Below is a small trained network, with its code and all its weights. Each question gives an input and a class and asks what happens when units are switched off, that is, made to give their printed mean instead of their output.

import numpy as np


def w(rows, s, z=0):
    codes = np.array(rows[::2]) - 128.0
    scale = np.full(codes.shape[1], s)
    scale[-1] = z or s
    return codes * scale


def f(y):
    return y / 2 * (1 + np.tanh(0.7978845608 * (y + 0.044715 * y**3)))


def log_softmax(a):
    a = a - a.max(-1, keepdims=True)
    return a - np.log(np.exp(a).sum(-1, keepdims=True))


def net(x, mask):
    res = np.array(x, float).reshape(1, 7) / 4 @ E
    y = f(res @ A[0][:, :-1].T + A[0][:, -1])
    res = res + np.where(mask, y, B[0][:, -1]) @ B[0][:, :-1]
    return log_softmax(res[-1] @ U[:, :-1].T + U[:, -1])


A, B = {}, {}
E = w([
[120,105,103,113,102,134,95,131,171,109],'x0',
[242,68,75,195,3,126,66,110,15,169],'x1',
[115,187,234,152,118,141,128,12,177,248],'x2',
[147,108,129,113,169,163,139,148,90,156],'x3',
[148,92,145,110,180,178,145,165,90,157],'x4',
[89,34,99,73,195,88,64,28,12,127],'x5',
[101,65,175,63,62,84,214,179,88,73],'x6',
],0.0062)
A[0] = w([
[113,47,61,81,125,131,107,168,182,104,31],'N0',
[149,168,171,110,40,211,132,254,206,177,34],'N1',
[218,64,98,213,66,74,64,84,42,130,162],'N2',
[102,114,175,129,138,207,164,155,56,200,236],'N3',
[81,73,198,51,35,113,227,140,86,99,225],'N4',
[109,197,138,47,235,89,156,99,188,75,11],'N5',
[206,123,90,147,60,151,147,78,103,160,76],'N6',
[51,18,184,89,135,131,52,81,85,141,10],'N7',
[116,149,222,168,167,131,114,6,195,220,252],'N8',
],0.0071,0.0026)
B[0] = w([
[195,121,137,116,221,102,125,174,134,121,149],'N0',
[149,113,83,185,206,74,223,102,62,204,187],'N1',
[114,153,210,98,152,132,167,219,207,201,218],'N2',
[147,98,75,126,93,75,52,141,245,74,168],'N3',
[149,200,84,142,132,185,102,196,180,189,192],'N4',
[84,93,223,179,122,155,107,130,192,162,187],'N5',
[103,60,129,98,118,139,143,182,125,112,166],'N6',
[111,175,163,156,120,54,154,125,2,217,167],'N7',
[145,183,140,66,151,107,139,201,156,130,244],'N8',
],0.0098,0.011)
U = w([
[119,188,91,128,124,252,87,149,143,156,244],'0',
[116,125,126,167,170,81,200,81,70,174,92],'1',
[95,27,209,138,92,200,149,143,210,113,67],'2',
[152,124,138,124,108,112,111,138,175,91,254],'3',
[172,154,112,16,148,103,167,145,167,49,125],'4',
[155,123,138,141,126,114,104,149,174,82,178],'5',
[128,113,106,94,107,157,144,110,179,123,223],'6',
[117,83,99,101,73,165,87,2,99,23,2],'7',
],0.0084,0.0042)

Each question gives the input, the list of numbers given to net, and the class t.
The units are the neurons (one row each of A and B). Each row of codes is followed by its name. A weight is (code - 128) times the scale printed after its matrix; where a second scale follows, it is the last column's (A, B and U).
mask holds one flag per neuron, in row order. A switched-off neuron (its flag False) gives its mean, the last column of its row in B, instead of its output. The means were averaged over made-up inputs and are rounded, as every weight is.
A unit's drop is (log p(t) with every unit on - log p(t) with that unit switched off) / (log p(t) with every unit on - log p(t) with every unit switched off).
The circuit of an input: a set's keep is (log p(t) with only the set's units on - log p(t) with every unit switched off) / (log p(t) with every unit on - log p(t) with every unit switched off). Starting from all 9 units, units are removed one at a time, each time the one whose removal leaves the highest keep (on an exact tie, the one counted first), for as long as the keep stays at least 0.8.
units of the circuit, in order: the units of the circuit, biggest drop first
most important unit: the unit with the biggest drop
k most important neurons: the k neurons with the biggest drops, biggest first
drop when u is switched off: that unit's drop, to one decimal
input [-3,5,-3,5,8,6,-7], class 3: units of the circuit, in order : [N3]
input [4,-7,-5,-3,7,5,4], class 2: 3 most important neurons : [N5 N8 N1]
input [4,5,-5,1,1,-8,5], class 1: 3 most important neurons : [N1 N8 N3]
input [-5,4,8,-2,0,1,-2], class 4: units of the circuit, in order : [N8 N5]
input [-5,2,8,7,-3,0,2], class 4: units of the circuit, in order : [N8 N5]
input [2,-1,-6,1,-1,6,-2], class 1: units of the circuit, in order : [N7 N8]
input [-7,8,3,-3,5,-4,-3], class 2: 2 most important neurons : [N2 N6]
input [5,8,-2,-7,-8,-3,-3], class 2: units of the circuit, in order : [N2 N6]
input [7,4,-8,-4,5,8,-2], class 1: 2 most important neurons : [N7 N8]
input [-4,5,0,0,-4,2,1], class 2: units of the circuit, in order : [N2 N8]
input [6,0,-7,-2,-7,5,8], class 0: 2 most important neurons : [N4 N8]
input [3,-1,5,1,2,-7,-5], class 1: 2 most important neurons : [N1 N4]
input [-5,-7,7,4,-7,4,-3], class 2: 2 most important neurons : [N5 N4]
input [4,6,0,5,-4,2,0], class 2: most important unit : N2
input [-6,-4,8,7,4,5,0], class 4: 2 most important neurons : [N8 N3]
input [5,-7,-2,-3,-2,8,-5], class 1: 2 most important neurons : [N7 N3]
input [0,1,3,6,-3,3,6], class 0: 2 most important neurons : [N4 N1]
input [3,8,4,2,1,-2,-4], class 2: 2 most important neurons : [N2 N6]
input [5,1,-3,4,5,-6,7], class 0: drop when N7 is switched off : 0.2
input [-2,-2,-6,-2,4,-7,4], class 1: drop when N7 is switched off : -0.1
input [0,4,4,-6,5,-8,0], class 1: drop when N7 is switched off : 0.0
input [-3,4,-2,-8,-8,-8,1], class 1: most important unit : N1
